What each symbol does to the units:
j187 pu j849
j187 ka j794
j187 li j568
j478 pu j47
j478 ka j418
j478 li j449
j105 pu j76
j105 ka j998
j105 li j617
j217 pu j691
j217 ka j418
j217 li j865
j948 pu j998
j948 ka j993
j948 li j799
j430 pu j285
j430 ka j105
j430 li j749
j775 pu j617
j775 ka j192
j775 li j766
j801 pu j568
j801 ka j801
j801 li j187
j285 pu j426
j285 ka j391
j285 li j750
j568 pu j778
j568 ka j871
j568 li j312
j578 pu j853
j578 ka j305
j578 li j756
j346 pu j846
j346 ka j47
j346 li j910
j452 pu j406
j452 ka j192
j452 li j670
j846 pu j781
j846 ka j871
j846 li j446
j601 pu j647
j601 ka j306
j601 li j315
j76 pu j185
j76 ka j165
j76 li j106
j446 pu j656
j446 ka j673
j446 li j299
j975 pu j756
j975 ka j445
j975 li j822
j941 pu j822
j941 ka j610
j941 li j247
j813 pu j832
j813 ka j755
j813 li j357
j628 pu j357
j628 ka j849
j628 li j187
j426 pu j670
j426 ka j430
j426 li j799
j299 pu j673
j299 ka j610
j299 li j778
j703 pu j628
j703 ka j43
j703 li j832
j247 pu j610
j247 ka j303
j247 li j76
j192 pu j47
j192 ka j357
j192 li j323
j648 pu j585
j648 ka j449
j648 li j912
j951 pu j217
j951 ka j285
j951 li j372
j647 pu j76
j647 ka j106
j647 li j601
j306 pu j941
j306 ka j777
j306 li j656
j914 pu j781
j914 ka j568
j914 li j801
j108 pu j846
j108 ka j118
j108 li j585
j418 pu j857
j418 ka j372
j418 li j323
j118 pu j601
j118 ka j315
j118 li j777
j185 pu j647
j185 ka j601
j185 li j750
j691 pu j796
j691 ka j951
j691 li j703
j843 pu j187
j843 ka j801
j843 li j857
j998 pu j749
j998 ka j76
j998 li j993
j756 pu j305
j756 ka j672
j756 li j445
j315 pu j306
j315 ka j656
j315 li j446
j969 pu j446
j969 ka j299
j969 li j647
j749 pu j105
j749 ka j948
j749 li j750
j372 pu j366
j372 ka j478
j372 li j452
j106 pu j185
j106 ka j118
j106 li j306
j453 pu j628
j453 ka j187
j453 li j843
j766 pu j346
j766 ka j670
j766 li j426
j910 pu j617
j910 ka j449
j910 li j43
j303 pu j165
j303 ka j778
j303 li j108
j849 pu j453
j849 ka j843
j849 li j794
j350 pu j452
j350 ka j670
j350 li j426
j871 pu j801
j871 ka j846
j871 li j628
j794 pu j43
j794 ka j857
j794 li j47
j366 pu j993
j366 ka j750
j366 li j757
j778 pu j185
j778 ka j801
j778 li j871
j857 pu j346
j857 ka j478
j857 li j910
j445 pu j672
j445 ka j941
j445 li j364
j449 pu j703
j449 ka j192
j449 li j766
j312 pu j871
j312 ka j628
j312 li j673
j799 pu j430
j799 ka j418
j799 li j998
j656 pu j777
j656 ka j969
j656 li j673
j865 pu j478
j865 ka j323
j865 li j406
j323 pu j364
j323 ka j217
j323 li j617
j165 pu j247
j165 ka j76
j165 li j647
j585 pu j142
j585 ka j600
j585 li j813
j610 pu j673
j610 ka j165
j610 li j306
j357 pu j755
j357 ka j453
j357 li j849
j673 pu j568
j673 ka j781
j673 li j914
j796 pu j192
j796 ka j217
j796 li j951
j670 pu j364
j670 ka j285
j670 li j430
j47 pu j110
j47 ka j910
j47 li j703
j912 pu j813
j912 ka j357
j912 li j969
j777 pu j315
j777 ka j446
j777 li j969
j406 pu j796
j406 ka j350
j406 li j364
j672 pu j975
j672 ka j305
j672 li j350
j832 pu j43
j832 ka j418
j832 li j799
j110 pu j648
j110 ka j755
j110 li j648
j617 pu j766
j617 ka j53
j617 li j910
j750 pu j948
j750 ka j366
j750 li j853
j391 pu j941
j391 ka j303
j391 li j165
j53 pu j775
j53 ka j796
j53 li j105
j853 pu j366
j853 ka j364
j853 li j305
j305 pu j757
j305 ka j998
j305 li j672
j600 pu j648
j600 ka j912
j600 li j755
j993 pu j750
j993 ka j853
j993 li j578
j43 pu j449
j43 ka j766
j43 li j617
j755 pu j912
j755 ka j628
j755 li j453
j822 pu j445
j822 ka j673
j822 li j610
j757 pu j578
j757 ka j756
j757 li j975
j142 pu j110
j142 ka j446
j142 li j600
j364 pu j350
j364 ka j426
j364 li j285
j781 pu j778
j781 ka j106
j781 li j303

In the rows, 138 stands for zero.

The rows follow the links: the fewer symbols apart two units are, the more alike their rows tend to be.

Row, then unit:
149 145 155 104 110 132 174 181 121 140 124 175 54 108 131 183 160 111 102 154 141 119 159 132 185 91 152 121 92 154 92 143 260 161 134 108 158 156 132 161 105 132 182 103 119 130 134 158 159 75 135 85 91 71 14 86 186 169 204
unit: j910
113 99 148 160 160 125 92 89 128 124 186 139 105 155 147 125 183 111 150 172 145 122 119 193 165 162 124 75 143 172 105 48 76 196 179 94 174 152 98 191 112 238 120 113 139 195 108 38 138 193 91 99 67 143 154 115 138 121 85
unit: j749
55 89 172 152 131 118 120 110 91 110 169 114 168 133 155 106 147 145 154 124 110 115 82 197 89 140 139 169 218 173 85 26 83 184 144 130 131 163 115 90 144 224 71 105 85 130 136 50 164 149 134 161 110 191 183 181 130 128 125
unit: j366
84 101 84 93 171 138 131 159 143 199 56 95 129 99 126 133 118 192 178 190 133 163 85 142 155 166 169 136 201 174 128 209 236 102 152 138 116 111 203 172 171 128 197 185 145 184 107 165 152 187 159 206 202 124 148 103 145 166 176
unit: j187
154 169 179 81 112 135 180 186 135 158 130 188 67 97 130 190 146 101 127 160 127 108 154 131 153 78 150 98 84 98 97 136 244 158 145 122 158 159 121 147 85 117 174 97 104 111 136 171 142 72 146 80 87 82 37 87 169 175 212
unit: j449
175 47 146 206 91 163 144 149 162 104 172 178 123 198 171 80 131 175 168 143 130 137 193 95 187 189 185 161 98 219 97 139 118 144 40 119 106 187 182 156 190 109 140 162 136 110 129 173 153 122 150 146 124 114 106 238 111 86 83
unit: j601
181 71 133 209 81 174 141 145 162 93 150 154 136 202 152 78 140 182 154 139 134 135 220 81 193 189 172 169 86 203 118 155 127 137 50 118 117 164 180 155 201 104 131 156 144 106 142 168 164 102 153 150 128 118 83 240 124 85 93
unit: j306
135 188 177 127 131 168 167 140 170 186 133 130 175 102 70 155 154 68 182 189 179 113 121 129 76 162 119 113 110 11 195 149 111 140 197 156 167 182 165 134 133 96 159 98 112 155 115 130 97 105 154 165 143 220 229 151 95 197 88
unit: j600
138 211 114 130 121 152 65 46 145 119 163 113 175 149 169 122 135 194 147 134 127 185 184 174 134 131 94 66 109 84 190 122 73 110 176 155 168 41 106 167 80 182 63 166 193 179 160 128 106 201 133 125 137 122 124 112 167 63 132
unit: j364
138 121 197 96 109 106 154 188 128 147 169 201 99 96 205 152 75 149 146 120 81 140 118 147 111 44 194 170 148 133 65 96 178 115 93 145 89 152 113 93 118 93 137 144 104 74 170 199 159 103 162 92 130 89 113 108 115 147 251
unit: j478
198 195 95 154 209 181 216 91 114 109 150 146 148 184 137 183 162 120 42 51 195 186 138 109 145 195 88 147 132 179 197 192 97 152 114 189 195 133 166 94 117 135 166 172 197 98 163 172 99 126 115 150 152 123 111 139 122 114 99
unit: j941
169 77 162 211 45 164 107 161 189 114 130 128 157 187 121 55 135 161 199 170 133 111 226 81 177 165 168 163 83 148 135 156 134 125 82 111 90 177 158 167 215 100 129 128 115 136 128 152 162 103 157 158 136 152 109 247 143 117 90
unit: j969
56 172 134 127 130 183 184 90 57 91 122 70 181 137 123 140 171 152 99 81 136 125 87 159 97 173 94 160 223 158 138 91 137 178 138 154 170 131 156 64 113 230 78 103 91 108 148 85 140 108 160 201 135 196 106 195 168 114 122
unit: j757
51 120 146 149 127 140 119 90 82 95 157 89 181 138 144 112 173 148 147 119 119 111 93 196 100 161 119 150 215 164 109 42 87 187 159 125 152 141 121 95 118 246 70 100 91 139 142 50 152 152 143 175 104 192 153 191 157 112 114
unit: j853
188 101 131 172 226 138 191 127 139 120 199 205 100 181 174 174 152 90 80 102 181 165 116 125 168 214 139 126 117 241 117 141 79 186 103 150 185 197 161 140 126 146 191 178 170 107 129 152 120 153 99 100 107 113 152 129 70 111 72
unit: j76
127 111 85 151 191 78 99 195 138 168 67 70 147 139 90 130 135 143 121 112 147 121 124 118 166 105 121 214 186 159 171 212 176 111 181 123 81 108 91 164 217 137 172 137 153 183 134 113 174 184 116 168 202 166 179 80 198 214 163
unit: j568
87 121 105 82 168 152 135 158 163 217 51 99 139 93 117 138 114 177 202 214 139 160 78 150 133 178 169 125 196 137 139 213 227 106 160 147 119 128 216 165 167 110 197 179 133 185 105 173 137 181 167 211 197 150 189 120 134 177 162
unit: j628

Each walk starts at a row. The symbols on each line, taken left to right, move it on to the next unit.
Answer with the unit's row; about right is enough.
---
109 170 162 97 134 188 167 136 179 201 116 149 170 86 89 149 140 101 213 226 158 135 98 145 73 180 144 90 131 30 174 148 141 133 184 162 166 170 196 140 120 84 180 126 116 155 101 150 106 121 171 179 153 198 225 155 70 173 97
li ka pu pu pu pu	123 177 164 110 119 187 165 137 178 192 121 129 177 108 80 145 140 94 214 218 163 123 114 128 83 183 136 102 125 33 184 154 130 135 183 158 158 177 203 143 128 84 164 122 114 161 105 143 98 121 165 183 142 211 222 166 92 175 85
ka pu pu pu ka ka ka	83 119 103 75 156 170 146 141 150 200 73 109 128 90 137 133 119 195 200 216 133 172 81 154 144 186 175 108 194 160 113 199 232 114 136 147 133 131 240 170 148 120 198 190 133 175 103 180 143 180 175 206 201 130 151 137 120 141 163
---
114 118 80 145 189 68 94 193 138 179 54 71 144 136 102 130 125 149 133 136 147 119 104 129 166 112 127 199 192 170 152 214 193 113 177 119 82 101 115 165 213 138 182 153 159 190 128 114 179 190 115 166 209 148 176 80 198 209 177
pu ka pu pu li li ka li	204 155 111 171 251 104 187 149 141 138 158 168 133 180 126 188 151 66 50 61 196 152 114 110 148 154 96 179 134 173 182 195 77 162 145 163 163 159 112 121 154 122 193 158 192 119 146 143 113 152 83 119 158 143 198 82 106 174 101
li pu pu li pu	206 140 118 163 238 148 207 122 132 126 184 197 113 186 167 187 145 93 58 67 193 173 109 121 155 194 114 140 125 208 157 170 79 166 114 172 184 178 160 118 125 121 195 176 190 101 145 172 100 148 99 113 134 113 166 116 82 125 78
---
142 179 173 144 102 161 157 161 168 173 126 129 175 131 58 138 161 63 175 185 176 89 150 119 84 146 119 129 97 6 193 141 118 135 193 140 156 187 138 133 151 90 151 78 113 150 121 115 112 91 150 154 134 226 220 150 114 192 83
li ka ka ka li	80 105 91 87 165 141 136 155 150 197 61 103 118 92 139 139 115 194 182 194 133 164 81 149 157 170 175 127 197 177 114 210 252 106 141 139 109 121 212 161 164 123 201 181 136 183 108 179 156 181 164 198 201 122 140 120 138 161 175
pu li li pu ka ka ka	164 114 112 178 144 68 110 218 150 152 85 97 134 154 71 124 157 99 106 110 157 82 175 91 179 81 115 218 131 133 173 196 181 134 183 98 91 137 68 175 221 125 163 98 140 169 140 101 186 126 102 125 168 165 143 96 216 230 155
---
94 100 148 158 167 143 128 92 102 118 191 143 101 157 154 136 186 105 134 142 153 122 98 198 151 188 127 96 160 197 88 34 75 211 162 108 187 186 113 164 109 244 118 115 131 164 110 33 149 174 106 118 68 159 157 132 132 117 76
pu li ka pu li	51 153 141 135 115 168 172 90 61 88 129 77 171 132 128 133 177 153 109 92 128 110 89 184 101 169 108 159 214 164 128 73 126 187 145 151 164 146 144 69 114 235 84 100 91 122 141 69 150 128 152 193 113 194 119 197 166 111 121
pu pu ka ka pu pu	76 77 162 167 135 122 93 103 108 113 192 122 139 154 160 109 160 128 148 137 117 116 95 199 116 169 143 132 189 184 82 28 66 193 160 109 136 177 108 136 135 233 92 116 108 162 125 37 165 181 121 134 84 172 195 165 120 121 95
---
159 126 180 117 125 103 114 152 147 135 195 197 160 119 222 123 51 170 159 107 77 163 135 143 86 56 182 183 153 117 113 92 87 88 97 166 72 111 106 86 119 87 83 166 140 79 185 194 148 138 154 103 155 104 178 125 99 110 213
pu li li li pu	161 196 104 135 116 151 50 66 154 130 159 127 140 155 155 127 149 180 156 170 130 181 194 169 161 132 103 39 90 95 186 131 102 117 183 132 179 53 100 210 90 172 85 153 199 202 137 114 101 198 123 108 121 105 107 92 168 88 128
li ka ka ka li	188 58 145 213 151 142 158 159 157 105 177 190 109 202 172 102 134 142 126 107 152 136 177 84 197 193 183 167 112 252 97 151 83 160 48 123 113 203 176 150 194 106 164 170 148 102 129 154 146 136 121 119 124 110 123 205 96 104 78
---
159 203 103 143 127 152 57 58 154 131 158 127 137 162 142 131 152 173 154 176 134 170 191 174 171 145 102 37 93 100 173 126 104 123 185 121 184 65 97 213 93 180 92 143 193 211 127 106 102 203 116 106 114 109 116 91 171 94 119
pu li li li pu	86 88 161 168 142 119 93 95 113 124 183 134 118 149 152 115 168 119 152 166 129 108 100 199 142 161 143 97 165 179 83 40 71 192 177 91 164 173 93 163 127 241 108 101 112 181 107 31 150 186 110 114 78 169 180 134 136 125 93
li pu ka li li pu	158 157 142 106 118 139 159 158 122 139 140 187 42 123 142 191 169 108 105 146 132 126 173 137 185 91 148 88 79 154 96 128 229 161 134 106 173 138 99 175 94 146 168 103 138 135 137 144 151 93 133 68 78 61 10 80 176 148 200
---
129 113 91 156 177 64 100 204 140 171 69 72 148 140 82 130 141 138 127 124 153 111 122 121 161 100 120 208 174 147 174 207 179 108 188 119 85 114 97 165 219 128 180 128 156 189 129 109 176 171 100 152 200 171 176 73 199 223 169
pu pu li ka li ka li	136 148 172 74 112 136 185 196 123 169 117 183 72 81 131 187 135 104 133 170 124 116 140 132 148 75 170 124 109 120 87 139 263 145 131 125 149 159 144 134 98 102 182 105 99 108 128 188 152 62 154 95 115 89 50 102 152 174 227
ka pu ka li	149 127 142 153 161 132 117 109 130 127 186 179 67 160 159 170 186 97 106 153 163 132 142 172 195 143 127 62 90 182 101 88 130 195 167 102 195 161 98 199 92 209 157 114 155 172 113 80 123 168 86 56 58 89 96 89 142 127 108
---
205 153 105 163 235 140 213 123 120 126 174 180 124 174 146 199 154 93 49 66 200 179 113 123 149 191 107 143 127 195 171 178 84 167 126 187 192 171 154 109 130 124 195 177 195 96 149 164 94 144 104 127 142 120 157 111 86 137 91
pu ka pu li pu pu pu pu	168 36 145 212 182 131 155 142 158 116 191 183 108 190 183 107 137 133 128 116 154 139 142 109 184 205 178 171 134 259 84 120 78 172 73 125 121 213 159 139 186 143 165 167 138 118 126 135 150 149 114 121 113 119 159 189 88 108 77
li ka li li ka	117 223 91 115 149 199 190 71 77 95 116 84 178 150 118 165 177 159 65 61 158 169 132 146 120 183 64 138 172 143 204 152 133 159 143 192 203 92 167 79 89 189 101 137 161 112 162 134 105 120 149 195 156 172 81 162 174 94 121
